Below is a small trained network, with its code and all its weights. Each question gives an input and a class and asks what happens when units are switched off, that is, made to give their printed mean instead of their output.

import numpy as np


def w(rows, s, z=0):
    codes = np.array(rows[::2]) - 128.0
    scale = np.full(codes.shape[1], s)
    scale[-1] = z or s
    return codes * scale


def norm(h):
    return h / np.sqrt((h * h).mean(-1, keepdims=True) + 1e-5)


def f(y):
    return y / 2 * (1 + np.tanh(0.7978845608 * (y + 0.044715 * y**3)))


def log_softmax(a):
    a = a - a.max(-1, keepdims=True)
    return a - np.log(np.exp(a).sum(-1, keepdims=True))


def net(x, mask):
    res = np.array(x, float).reshape(1, 5) / 4 @ E
    u = 0
    for l in range(2):
        y = f(norm(res) @ A[l][:, :-1].T + A[l][:, -1])
        res = res + np.where(mask[u : u + 3], y, B[l][:, -1]) @ B[l][:, :-1]
        u += 3
    return log_softmax(norm(res)[-1] @ U[:, :-1].T + U[:, -1])


A, B = {}, {}
E = w([
[129,127,129],'x0',
[128,99,193],'x1',
[3,184,150],'x2',
[129,129,126],'x3',
[156,196,161],'x4',
],0.0033)
A[0] = w([
[3,211,160,3],'0.n0',
[185,242,160,45],'0.n1',
[41,122,158,125],'0.n2',
],0.0057,0.0045)
B[0] = w([
[48,49,112,250],'0.n0',
[160,254,243,146],'0.n1',
[207,50,115,224],'0.n2',
],0.004,0.0011)
A[1] = w([
[106,2,97,3],'1.n0',
[128,36,243,100],'1.n1',
[116,131,25,43],'1.n2',
],0.0088,0.0053)
B[1] = w([
[145,191,254,214],'1.n0',
[133,196,38,252],'1.n1',
[150,253,135,141],'1.n2',
],0.0095,0.0023)
U = w([
[86,4,85,222],'0',
[116,242,18,85],'1',
[118,157,138,168],'2',
[121,158,228,122],'3',
[115,156,134,147],'4',
[112,87,154,39],'5',
[97,25,150,4],'6',
],0.012,0.014)

Each question gives the input, the list of numbers given to net, and the class t.
The units are the neurons (one row each of A and B). Each row of codes is followed by its name. A weight is (code - 128) times the scale printed after its matrix; where a second scale follows, it is the last column's (A, B and U).
mask holds one flag per neuron, layer by layer. A switched-off neuron (its flag False) gives its mean, the last column of its row in B, instead of its output. The means were averaged over made-up inputs and are rounded, as every weight is.
A unit's drop is (log p(t) with every unit on - log p(t) with that unit switched off) / (log p(t) with every unit on - log p(t) with every unit switched off).
The circuit of an input: a set's keep is (log p(t) with only the set's units on - log p(t) with every unit switched off) / (log p(t) with every unit on - log p(t) with every unit switched off). Starting from all 6 units, units are removed one at a time, each time the one whose removal leaves the highest keep (on an exact tie, the one counted first), for as long as the keep stays at least 0.8.
units of the circuit, in order: the units of the circuit, biggest drop first
unit that matters most: the unit with the biggest drop
k most important neurons: the k neurons with the biggest drops, biggest first
top k neurons in layer l: the k neurons of layer l with the biggest drops, biggest first
drop when u is switched off: that unit's drop, to one decimal
input [-7,7,0,-3,2], class 1: units of the circuit, in order => (1.n1)
input [6,-5,8,-2,3], class 0: units of the circuit, in order => (1.n0, 0.n0, 1.n1)
input [5,4,8,2,2], class 0: 2 most important neurons => (1.n0, 1.n2)
input [1,2,5,6,-6], class 3: 3 most important neurons => (1.n0, 0.n2, 0.n1)
input [6,8,6,2,-7], class 1: 2 most important neurons => (1.n1, 0.n2)
input [-4,-6,-7,1,6], class 0: 3 most important neurons => (1.n0, 1.n1, 1.n2)
input [0,-4,-8,4,7], class 0: 3 most important neurons => (1.n0, 1.n2, 1.n1)
input [3,-4,-5,5,-8], class 3: 3 most important neurons => (1.n0, 1.n1, 1.n2)
input [-8,-4,8,6,-4], class 0: units of the circuit, in order => (1.n1, 1.n0)
input [-1,-1,5,-4,-6], class 3: units of the circuit, in order => (1.n0, 0.n2)
input [2,4,3,7,-7], class 3: 2 most important neurons => (1.n0, 0.n1)
input [0,-4,4,4,2], class 0: 2 most important neurons => (1.n0, 0.n0)
input [6,2,8,-3,6], class 0: top 2 neurons in layer 0 => (0.n0, 0.n2)
input [-6,1,0,-6,-8], class 3: units of the circuit, in order => (1.n0)
input [3,8,5,-6,-6], class 1: 3 most important neurons => (1.n1, 0.n2, 1.n0)
input [3,8,5,5,0], class 1: 2 most important neurons => (1.n1, 0.n2)
input [7,4,-1,2,-4], class 2: 3 most important neurons => (1.n0, 0.n1, 1.n1)
input [4,7,0,6,4], class 1: 2 most important neurons => (1.n1, 1.n0)
input [6,6,-5,1,3], class 1: drop when 1.n1 is switched off => 0.9
input [3,8,4,-5,-1], class 1: drop when 0.n2 is switched off => 0.1
input [-2,7,3,-3,-1], class 1: drop when 1.n1 is switched off => 1.5
input [-3,-2,8,8,8], class 0: unit that matters most => 0.n0
